Here is a tiny trained network, its code and every weight. The questions are about switching its units off for an input and a class, where a switched-off unit gives its printed mean instead of its output.

import numpy as np


def w(rows, s, z=0):
    codes = np.array(rows[::2]) - 128.0
    scale = np.full(codes.shape[1], s)
    scale[-1] = z or s
    return codes * scale


def f(y):
    return y / 2 * (1 + np.tanh(0.7978845608 * (y + 0.044715 * y**3)))


def log_softmax(a):
    a = a - a.max(-1, keepdims=True)
    return a - np.log(np.exp(a).sum(-1, keepdims=True))


def net(x, mask):
    res = np.array(x, float).reshape(1, 8) / 4 @ E
    y = f(res @ A[0][:, :-1].T + A[0][:, -1])
    res = res + np.where(mask, y, B[0][:, -1]) @ B[0][:, :-1]
    return log_softmax(res[-1] @ U[:, :-1].T + U[:, -1])


A, B = {}, {}
E = w([
[128,127,127],'x0',
[130,131,128],'x1',
[9,28,71],'x2',
[126,128,127],'x3',
[192,1,105],'x4',
[128,130,129],'x5',
[128,129,128],'x6',
[163,165,16],'x7',
],0.0072)
A[0] = w([
[73,208,174,117],'n1',
[173,147,155,96],'n2',
[128,161,26,118],'n3',
[164,141,153,74],'n4',
[189,152,144,93],'n5',
[105,104,173,113],'n6',
[151,131,70,94],'n7',
[98,157,176,91],'n8',
[106,192,136,184],'n9',
[134,176,149,94],'n10',
[193,72,138,110],'n11',
[113,98,193,114],'n12',
[147,153,51,145],'n13',
[98,100,189,113],'n14',
[117,106,221,79],'n15',
[16,76,91,133],'n16',
[164,80,43,197],'n17',
[133,155,39,94],'n18',
[20,60,155,84],'n19',
[124,116,213,125],'n20',
[185,71,120,105],'n21',
[96,103,211,123],'n22',
[176,139,18,102],'n23',
[73,116,65,131],'n24',
[179,83,128,94],'n25',
[138,109,145,249],'n26',
[125,119,114,236],'n27',
[126,96,178,97],'n28',
[72,67,155,121],'n29',
[93,141,120,72],'n30',
[57,205,91,141],'n31',
[156,69,129,75],'n32',
[247,122,191,94],'n33',
[160,163,157,135],'n34',
[69,81,66,61],'n35',
[92,226,157,115],'n36',
[184,146,158,86],'n37',
[70,97,108,92],'n38',
[196,31,93,119],'n39',
[116,140,138,162],'n40',
[137,42,109,111],'n41',
[107,101,198,114],'n42',
[136,96,143,72],'n43',
],0.012,0.011)
B[0] = w([
[109,95,119,193],'n1',
[125,160,81,142],'n2',
[88,177,189,170],'n3',
[3,202,32,126],'n4',
[129,160,84,149],'n5',
[126,169,139,141],'n6',
[44,187,154,135],'n7',
[72,119,127,142],'n8',
[150,80,130,208],'n9',
[94,117,81,142],'n10',
[42,73,120,162],'n11',
[126,169,146,151],'n12',
[121,163,200,172],'n13',
[125,180,146,152],'n14',
[71,194,129,150],'n15',
[173,136,96,222],'n16',
[151,117,152,231],'n17',
[79,186,156,151],'n18',
[120,136,90,192],'n19',
[151,159,132,166],'n20',
[55,96,126,159],'n21',
[117,154,178,170],'n22',
[85,165,178,174],'n23',
[177,159,96,174],'n24',
[31,101,97,143],'n25',
[207,86,149,255],'n26',
[194,100,139,237],'n27',
[78,153,156,134],'n28',
[151,160,110,177],'n29',
[2,145,66,118],'n30',
[95,54,152,195],'n31',
[62,139,118,138],'n32',
[121,134,79,190],'n33',
[150,98,76,165],'n34',
[110,155,94,159],'n35',
[103,87,116,195],'n36',
[90,165,42,145],'n37',
[127,152,62,151],'n38',
[103,125,140,201],'n39',
[151,87,132,157],'n40',
[112,151,147,175],'n41',
[107,185,175,155],'n42',
[16,161,119,119],'n43',
],0.0085,0.0096)
U = w([
[60,236,177,28],'0',
[96,189,3,46],'1',
[121,117,133,254],'2',
[124,119,136,244],'3',
[27,71,118,17],'4',
[134,127,136,167],'5',
[136,128,134,129],'6',
[130,131,138,133],'7',
],0.016,0.0052)

Each question gives the input, the list of numbers given to net, and the class t.
The units are the neurons (one row each of A and B). Each row of codes is followed by its name. A weight is (code - 128) times the scale printed after its matrix; where a second scale follows, it is the last column's (A, B and U).
mask holds one flag per neuron, in row order. A switched-off neuron (its flag False) gives its mean, the last column of its row in B, instead of its output. The means were averaged over made-up inputs and are rounded, as every weight is.
A unit's drop is (log p(t) with every unit on - log p(t) with that unit switched off) / (log p(t) with every unit on - log p(t) with every unit switched off).
The circuit of an input: a set's keep is (log p(t) with only the set's units on - log p(t) with every unit switched off) / (log p(t) with every unit on - log p(t) with every unit switched off). Starting from the 12 units with the biggest drops (on a tie, the unit counted first), units are removed one at a time, each time the one whose removal leaves the highest keep (on an exact tie, the one counted first), for as long as the keep stays at least 0.8.
circuit, biggest first: the units of the circuit, biggest drop first
unit that matters most: the unit with the biggest drop
k most important neurons: the k neurons with the biggest drops, biggest first
drop when u is switched off: that unit's drop, to one decimal
input [0,-4,0,-1,-2,3,-6,-6], class 0: circuit, biggest first => [n15; n42]
input [-7,7,-7,5,8,6,-3,4], class 4: unit that matters most => n11
input [-3,1,0,-1,7,-5,5,1], class 4: circuit, biggest first => [n11; n21]
input [-4,7,2,6,-8,1,-8,-5], class 4: circuit, biggest first => [n31; n36]
input [-5,-4,-8,0,7,4,-2,-7], class 1: circuit, biggest first => [n33; n37; n4]
input [5,4,2,2,8,-2,7,7], class 4: circuit, biggest first => [n11; n21]
input [-2,1,-3,-7,3,0,1,-7], class 0: 2 most important neurons => [n15; n42]
input [4,7,6,7,-3,5,-6,7], class 0: 2 most important neurons => [n3; n18]
input [1,2,4,-1,8,-3,0,1], class 4: 3 most important neurons => [n11; n21; n25]
input [2,6,-7,-7,-2,-3,-5,8], class 0: 3 most important neurons => [n13; n23; n3]
input [-4,-5,7,-6,4,1,2,4], class 1: 2 most important neurons => [n35; n38]
input [-1,2,2,-3,-6,5,5,0], class 4: 3 most important neurons => [n31; n36; n1]
input [-8,-3,-4,4,-8,0,-6,-6], class 4: 2 most important neurons => [n36; n1]
input [1,3,8,3,8,-8,-2,1], class 1: most important neuron => [n16]
input [4,4,7,-1,4,7,-4,3], class 1: 2 most important neurons => [n35; n38]
input [2,7,1,3,-8,0,2,-6], class 4: drop when n36 is switched off => 0.2
input [-3,5,4,-6,-8,-2,-2,3], class 4: drop when n30 is switched off => 0.1
input [-2,2,8,6,3,6,-1,-3], class 1: drop when n9 is switched off => 0.0
